In the rows, 128 means zero.
Known rows:
saser: [135 132 122 131 123 151 140 132 105 130 147 123 122 113 154 132 145 146
 127 123 137  97 150  98 140 122 139 114 148 126 143 137 135 107 125]
buflon: [124 117 131 104 126 134 114 108 181 145 141 143 119 129  90 118  95 103
 162 125 107 134 118 159 118 137 140 117 108 122 129  94 122 139 144]
trobar: [136 146 141 150 134 175 123 134 117 128 140 132 111 126 170 136 151 151
 105 125 152 107 141  99 140 121 159 124 162 127 139 142 149 110 113]
stisu: [121 147 119 131 120  71 121  92 180 105 126 129 126 128  99 118 109 116
 118 120 128 154 108 162 135 106 126 142 142 143 110 108 138 123 157]
pobrir: [110 169 137  98 114  80 152  81 178  82 144 120 108 116 103  98 107 132
 137 122 118 164 129 166 123 105 120 131 143 141 116 100 122 131 163]
kleklo: [148 148  87 198 132 103 131  84 190 124 133 113 116 166 120  77 181 131
 106 138 110 133 104 140 152  98  97 109 148 150  99 181 128 153 160]
stasikle: [123 139 124 111 107  98 148 108 143 127 148 138 125 122 113 122 114 125
 142 125 145 144 147 149 136 118 131 126 109 139  98 111 118 107 164]
katridor: [117 125 132 139 145 105 130  98 174 101  87 150 143 146  94 134 113 123
 111 119 138 145  92 146 158 109 119 131 148 142  84 100 121 124 148]
graplu: [146 108 133 175 179 122 192 198  39  71 158 180 103 131  97  92  85 140
 170 127  59 106 153 103 109 142 161 189 111 108 121 204 164 166  90]
dreplas: [108 171 139 109 134 116 153  63 178  66 115 136  93 130 117 117 103 148
 132 120 132 146 126 152 137 115 127 116 169 129 104  87 101 131 156]
bristiskim: [144 121 106 132 116 141 122 144  99 147 143 120 118 128 153 146 132 134
 136 127 130 104 142 102 126 145 137 108 126 114 150 147 128 116 112]
zaru: [119 156 121 116 119  83 136  88 157  88 104 133 103 152 114 134  94 132
 132 127 132 172 116 157 122 140 112 121 128 125  96 113  93 139 141]
dripi: [145 121 106 131 116 141 121 144  99 146 144 120 118 127 153 145 132 135
 135 128 130 103 143 102 127 146 136 108 127 114 149 146 129 117 111]
gremu: [134 105 131 122 135 164 140 152 104 149 138 127 149 115 135 130 152 134
 131 126 127  94 139 100 142 122 130 117 131 129 138 133 137 118 121]
daguk: [130 133 140 108 127 157 144 150  96 126 138 111 124 122 150 123 149 145
 132 130 117 121 142 104 118 137 121 117 134 120 149 145 128 139 106]
trugru: [163  91 117 208 178  93 165 213  34  96 139 189 135 146  93 115  93 122
 146 123  80 111 133  98 124 138 160 206 103 117 104 224 181 154  87]
noklu: [118 117 143  77 117 126 115 119 172 140 146 146 122 121  86 131  77 104
 169 117 113 143 118 159 119 141 156 117 105 123 135  75 133 124 136]
pobin: [127 140 139  90 106 142 167 147  87 131 162 114 125 112 148 118 147 147
 146 132 125 129 168 110 120 133 123 114 111 128 137 142 123 122 126]
gadrem: [127 149 143 149 138 104 103 104 175 116  99 152 126 155 114 134 113 117
 102 126 156 173  99 164 134 119 137 151 133 138  83 117 130 130 141]

Facts:
trobar | Σ gazal | τ lebuk | η 279
ziflozu | Σ bosoro | τ pobrir | η 505
steflozi | Σ litrefu | τ lebuk | η 857
bovimis | Σ breplituk | τ pobin | η 857 | Λ gripla
riskin | Σ brigron | τ radrem | η 11
daguk | η 857
zugun | Σ felal | τ giklo | η 857
breplituk | η 11
gazal | Σ radrem | τ klabi | η 857
radrem | η 505
stedam | Σ padrimo | τ zaru | η 857
klabi | η 11
gever | η 505
pamim | τ vebus | η 505 | Λ litrefu
vuflor | τ pobrir | η 505
rofa | τ zaru | η 857 | Λ stemun
neton | η 857
zaru | η 505
ponaro | τ pobrir | η 857
latal | τ poka | η 857
drozuk | τ neton | η 279
megoplu | η 692
difo | Σ pagir | τ megoplu | η 857
kosis | η 11
lesa | Σ topo | τ pobrir | η 505
klabra | Σ tudrem | τ breplituk | η 857
kuzozak | Σ matro | τ lebuk | η 692
mapebros | η 857
boskeklel | τ neton | η 857 | Λ gipli
flodram | Σ treko | τ beskuva | η 692 | Λ dreplas
natrul | Σ skuges | τ neton | η 857 | Λ dudrogo
trufla | η 505
kliklikla | τ lebuk | η 279
kleklo | Σ tudrem | τ pobrir | η 11
petral | τ skuges | η 857
griklu | τ beskuva | η 857 | Λ gazal
plarin | Σ buflon | τ lebuk | η 279
graplu | η 857
tubros | η 857
gusu | τ britrim | η 505
padrimo | Σ ritrar | τ graplu | η 505
klebu | Σ megoplu | τ radrem | η 857
baklarun | Σ brigron | τ brigron | η 505 | Λ bosoro
matro | η 505
bosoro | Σ budogrol | τ pagir | η 857
vekudol | τ dudrogo | η 279
nanam | τ kilosti | η 505
stasikle | τ britrim | η 11
drosto | Σ noklu | τ saklun | η 857
grifil | Σ gudrabrel | τ lebuk | η 857 | Λ zagon
nofol | τ neton | η 11
ragimi | τ lebuk | η 692
fonun | Σ padrimo | τ trufla | η 857
murima | τ vebus | η 857
pubros | η 692
pobrir | η 505
kilosti | η 857
lukevun | τ pobrir | η 857
zedun | τ pobin | η 857 | Λ saser
vofa | τ malo | η 11
pobin | η 279
greske | Σ zogem | τ pobrir | η 857 | Λ bosoro
tagi | τ pobrir | η 857
zaki | τ pobin | η 857
skunin | Σ baklarun | τ kosis | η 505
brigron | η 692
digo | Σ stasikle | τ neton | η 857 | Λ desol
vebus | η 692
bristiskim | τ zaru | η 857
britrim | η 11
saser | τ breplituk | η 279
truskal | τ mapebros | η 857 | Λ budogrol
nobras | τ matro | η 857
dapim | τ pagir | η 11 | Λ pubros
dridrus | τ beskuva | η 505
buflon | τ trufla | η 692
rekuvuk | Σ noklu | τ beskuva | η 857
luskel | Σ zunu | τ dudrogo | η 505
gadrem | Σ gever | τ lebuk | η 505 | Λ poka
botir | Σ malo | τ britrim | η 857
skuril | Σ lebuk | τ megoplu | η 279
mugik | η 11
pagir | η 857
derul | τ beskuva | η 279
vivim | τ dudrogo | η 857 | Λ nobras
treko | Σ klabi | τ mugik | η 505
kufepil | Σ pobrir | τ stubre | η 857 | Λ budogrol
ritrar | η 857
lezabrir | τ neton | η 857
tumes | τ zaru | η 505
katridor | Σ zogem | τ dudrogo | η 505
gipli | τ neton | η 857
dripi | τ zaru | η 857
topo | τ vebus | η 857
stifle | Σ stasikle | τ lebuk | η 692 | Λ litrefu
staklir | τ pobin | η 857
poka | η 279
grimudom | Σ saklun | τ pagir | η 505
dudrogo | η 857
zunu | η 279
gremu | τ dudrogo | η 857
drapa | τ lebuk | η 857 | Λ pobrir
beskuva | η 11
zagon | τ bremam | η 505
stustoflun | Σ skunin | τ breplituk | η 692 | Λ stemun
fletran | Σ brigron | τ giklo | η 857 | Λ neton
kikle | τ dudrogo | η 505
skuges | η 505
refon | Σ zunu | τ vebus | η 11
lugre | Σ bremam | τ zunu | η 857 | Λ flodram
fligura | Σ tudrem | τ stubre | η 505
pezuflol | Σ klebu | τ zaru | η 857 | Λ stubre
litrefu | τ stubre | η 11
budogrol | τ daguk | η 857 | Λ zagon
bremam | η 692
gudrabrel | Σ klabi | τ poka | η 857
kisuk | Σ gipli | τ dudrogo | η 857 | Λ giklo
vutra | Σ giklo | τ britrim | η 857
lobipe | τ vebus | η 692
piflim | Σ dudrogo | τ kilosti | η 11
vubrok | Σ pobin | τ poka | η 857
grigen | Σ mapebros | τ tubros | η 11
mibrul | Σ drosto | τ zaru | η 505
tudrem | τ tubros | η 279
debrus | Σ saklun | τ vebus | η 505
skalom | Σ pobin | τ kosis | η 857
tebra | τ saklun | η 857 | Λ gever
saklun | η 11
stisu | τ pobrir | η 505
gogrem | τ pobin | η 692
dresa | τ zaru | η 692 | Λ flodram
veflo | η 279
giklo | η 11
dusan | τ klabi | η 505
gripla | τ veflo | η 279 | Λ trobar
malo | η 857
lebuk | η 505
zogem | τ ritrar | η 857 | Λ felal
felal | τ pobin | η 279
dreplas | η 505
noklu | τ gever | η 692
tuvel | Σ skunin | τ dudrogo | η 11 | Λ mapebros
keper | τ ritrar | η 857 | Λ neton
drerok | τ pagir | η 857
desol | τ pubros | η 692
trugru | Σ poka | τ saklun | η 279 | Λ stemun
kebel | Σ breplituk | τ trufla | η 279 | Λ neton
drogrok | τ brigron | η 505 | Λ breplituk
stemun | τ skuges | η 692 | Λ graplu
stubre | η 692

Rows:
No name comes twice in this set of rows, the named rows included.
[116 153 139  92 110 102 164 111 134 107 143 129 119 126 117 114 118 136
 143 128 132 162 147 150 124 124 117 124 111 135 101 116 108 126 154]  saklun
[136 128 123 122 124 166 135 130 116 134 154 123 115 113 151 131 141 147
 135 123 129  88 147  98 140 126 147 104 151 122 153 130 139 112 122]  bosoro
[121 133 157  70 111 147 150 167  83 122 150 115 129 108 145 143 122 144
 142 118 126 133 146 102 122 143 143 120 125 122 158 119 141 117 100]  ritrar
[112 153 140 112 129  95 142  95 162  88 105 134 118 143 106 121 107 131
 126 126 129 172 115 159 126 123 112 132 132 134  95 107 106 141 146]  trufla
[140 119 123 120 119 136 108 160  92 126 120 125 124 129 153 177 112 139
 119 114 136 111 117  86 138 150 153 116 150 113 160 130 150 105  82]  stedam
[120 149 122 116 116 114 150  89 152 110 147 139 110 117 122 122 114 137
 138 121 147 127 147 141 142 112 139 115 137 135 106 101 117 103 165]  litrefu
[133 131 120 117 111 148 151 131 102 139 165 125 121 105 150 127 142 144
 140 125 138  98 166 103 138 123 142 110 130 128 140 133 131  99 137]  felal
[ 60  39 158 212 115 151  77 195 116 148 109 121 136 105 206 127 129  89
  35 251 119 123 129 111  31 116  62 168  72 172 171 133  91  69  92]  grifil
[155 132  91 156 108 157 168 117 129 175 194 115 116 138 144  69 198 138
 154 149 118 105 176 121 137 118 109  83  90 139 111 194 110 135 167]  tudrem
[143 126 121 134 135 160 120 140 113 135 132 120 127 126 151 142 149 142
 119 121 131  96 130  94 139 129 139 115 159 118 149 143 142 123 108]  lugre
[140 132 143 149 136 172 108 153 115 146 135 132 123 133 161 137 152 137
 108 130 142 115 130 105 128 130 153 131 141 123 143 149 150 124 103]  steflozi
[112 140 140  98 113  81 130 109 159 100 115 148 129 129  98 150  77 119
 129 110 149 165 111 154 143 123 148 138 130 138 100  80 132 102 145]  padrimo
[134 112 130 125 130 153 147 149  98 142 136 129 152 114 140 132 155 138
 124 125 136 100 143  97 147 116 128 120 133 133 129 137 136 111 127]  vekudol
[138 138 141 141 124 159 125 148 105 147 149 131 125 123 162 131 151 139
 116 129 152 120 150 112 128 126 152 134 127 130 134 148 145 114 118]  kliklikla
[166  86 102 196 164  91 161 210  30 111 156 187 118 147  91 119  75 116
 171 126  74 107 146 105 110 157 164 192  80 104 112 220 168 153  88]  rofa

The same objects again, as new rows of numbers:
Known rows:
lugre: [143 127 119  97 123 132 129 134 137  89 112 152 167 110 132 109 115 132
 136 133 122 125 115 115 114 143 121 125 102 137 121 116 159 112 122 142
 115  95 134 119 116]
natrul: [126 134 122 100 144 129 141  97 155  86 117 155 167 109 136 110 112 144
 134 131 117 130 125 119 119 150 108 128  91 167 129 120 162 126 121 143
 119 107 130 134 124]
flodram: [130 130 142 111 132 142 119 149 107 145 161 139 141 159 124 121 120 120
 114 125 116 118  98 111 117 159 115 128 130 153 119 125 120 118  98 120
 143 127 131 125 119]
kleklo: [ 59  97 157 123 132 145 130 123 164 105 128 158 126 161 177 118 138 125
 157 123 122 115 130 133 128 178 100 128 104 156 116 132  91 117 119  75
 162  82 155 118 140]
fligura: [ 86 115 120 122 116 118 138 149 204 110  95 123 148  93 176 119 138 120
 130 135 127  96 137 130 126 149 102 155 102 115 129 152  82 119  99 117
 121  79 125 130 125]
luskel: [131 146 107 123 112 118 136 133 146 131 111 115 134  98 144 124 132 141
 115 141 122 114 145 144 127 146 106 145 114 117 131 139 134 116  99 142
 107 104 130 145 120]
giklo: [154 155 133 153  86 149 114 128 133 136 167 144  75 159 126 122 139 138
 109 120 113 153  96 162 131 121 134 158 210 166 127 129  60 107 122  90
 130  90 154 119 142]
latal: [163 130 118 118 128 132 148 114 156 129 131 120 138 121 126 135 122 136
 118 140 119 131 116 133 120 110 126 145 129 145 126 135 138 122 131 129
 132 123 129 118 133]
zedun: [162 122 115 112 130 142 136 112 134 108 119 117 155 119 121 129 106 139
 142 131 122 131 118 128 112 111 128 126 100 112 119 125 160 122 147 138
 131 112 130 113 125]
neton: [159 136 116 139 125 133 150 114 166 140 153 122 114 122 114 140 124 135
 105 134 113 133 115 146 129  99 133 158 150 160 131 139 109 126 114 124
 125 114 120 127 138]
klabi: [139 143 151 142 141 164  91  89 100 160 159 126 100 162 136 110 102 155
 131 109 110 153 103 159 119 148 108 143 153 108 118 133 133 130 130 131
 167 135 151 143 143]
tudrem: [101 106 141 124 129 141 140 116 194 106 120 133 139 137 165 126 130 123
 142 127 123 122 113 129 121 130 113 146 119 147 123 143  82 123 138  89
 154  92 139 105 141]
dresa: [155 135 133 109 126 152 123 113 116  99 148 123 161 158 112 119 104 135
 138 115 118 135  96 114 106 125 123 109 113 147 122 116 120 127 157 115
 132 112 130 108 124]
gusu: [162 153 105 129 108 123 134 116 158 130 113  94 131  99 139 126 125 148
 112 135 121 126 129 151 120 114 114 151 137 108 134 145 118 123 131 141
 112 112 129 134 129]
kliklikla: [118 140 108 118 135 153 127  66 143 135 105 126 109 124 128 142 123 145
 137 131 120 168 104 127 120 118 110 168 140 158 123 142 126 117 138 127
 128 121 150 138 124]
vivim: [172 128 116 113 121 140 133 121 139 101 123 124 156 117 120 121 106 138
 136 129 121 130 111 130 112 110 132 127 112 116 121 122 148 120 146 138
 125 104 128 109 126]
vebus: [135 129 129 130 139 153 138 101 123 139 165 109 126 165 103 146 113 134
 128 120 114 134 109 125 119 117 122 126 117 161 123 131 109 134 135 108
 140 128 123 124 131]
dreplas: [175 161 105 142  88 118 135 144 168 147 130  98 108 100 137 129 139 137
  89 138 120 124 119 159 127 103 126 169 179 121 138 150  82 115 110 131
 105 106 126 131 131]
kikle: [163 153 107 130 108 123 135 118 158 129 116  94 131 100 138 125 124 148
 112 135 121 125 131 154 121 114 115 149 134 107 134 145 117 124 131 140
 112 111 128 134 130]

Rows:
No name comes twice in this set of rows, the named rows included.
[155 153 133 124 131 123  91 157 120 182 129 111 138  98 161  93 110 139
  91 131 117 110 116 147 118 166  97 161 146  61 126 149 153 123  73 183
 140 142 128 158 122]  treko
[136  62 130  73 154 121 140 137 157  81  77 132 118  99 145 118 142 164
 171  98 142 112 139 118 121 167  96 101 119  57 142 123 120 141 132 175
  87 142 143 161 127]  baklarun
[ 90 129 111  93 140 159 115  98 104 111 109 142 151 136 113 135 110 126
 153 123 123 150  97  86 111 149 108 135  92 163 114 123 138 114 122 130
 117 109 140 135 100]  stifle
[ 86 129 110 109 140 147 128  83 133 136 100 146 111 121 134 141 131 139
 140 136 121 156 115 118 126 148 103 164 121 166 120 138 139 110 108 130
 124 117 152 151 116]  plarin
[143  78 146 105 161 149 150 114 141 126 155 120 101 169 106 149 134 144
 146  97 126 129 104 113 121 128 117 110 144 138 135 128  80 147 140 121
 129 159 131 135 140]  brigron
[126 139 106 111 124 124 156 121 130 128 124 141 143 118 124 140 132 130
 120 156 118 122 138 126 128 142 119 139  96 174 121 125 172 106  99 126
 120 107 133 129 116]  drosto
[111 163 133 136 168 129 165  20 200 127 155 137 108 138 142 129 130 169
 102 127 104 157 129 154 136 137  91 164 145 246 150 148 108 150 127 114
 141 146 135 162 160]  poka
[ 66 154 116 113 163 130 154  38 182 143 114 158 102 119 150 139 146 150
 109 143 112 164 122 124 138 160  82 188 142 250 140 152 119 125  90 122
 127 142 150 174 132]  trobar
[139 132 134 112 142 144 143 100 130 132 151 111 144 164 120 139 120 135
 125 127 117 133 107 117 114 128 113 123 115 171 125 131 122 131 143 108
 147 139 131 118 131]  stemun
[149 133 110 148 126 126 154 112 141 188 135  64  97 119 118 170 133 144
 115 140 124 111 163 168 133 105 118 152 107  77 128 158 120 126 106 131
 137 140 119 144 137]  pobrir
[151 130 128 133 117 137 145 125 138 166 147 113  95 150 132 149 143 133
 111 143 119 133 118 149 129 118 125 153 160 147 122 143 114 113 119 103
 148 130 144 120 138]  saser
[132 104 118  99 129 113 145 144 158 119  98 126 112 100 146 128 151 149
 131 125 132 110 142 132 130 157 101 132 135 104 139 136 115 125 102 153
  96 129 138 156 124]  skunin
[ 72 175  94  98 169 122 137   5 197  80  66 139 160  64 159 106 112 176
 132 125 116 164 136 119 122 163  63 170  86 199 151 149 148 145 126 173
  91 125 135 192 121]  gadrem
[127  97 115 133 160 138 175  99 134 202 137  77  99 142 116 189 131 133
 129 155 121 115 152 145 132 106 119 147  87 118 115 155 170 128 112 121
 163 159 124 133 136]  mapebros
[161 147 102 149 100 123 141 136 155 168 132  84  96 107 128 147 137 138
  99 140 120 120 133 163 131 101 125 167 157 105 132 155  96 118 106 131
 114 114 123 138 131]  gever

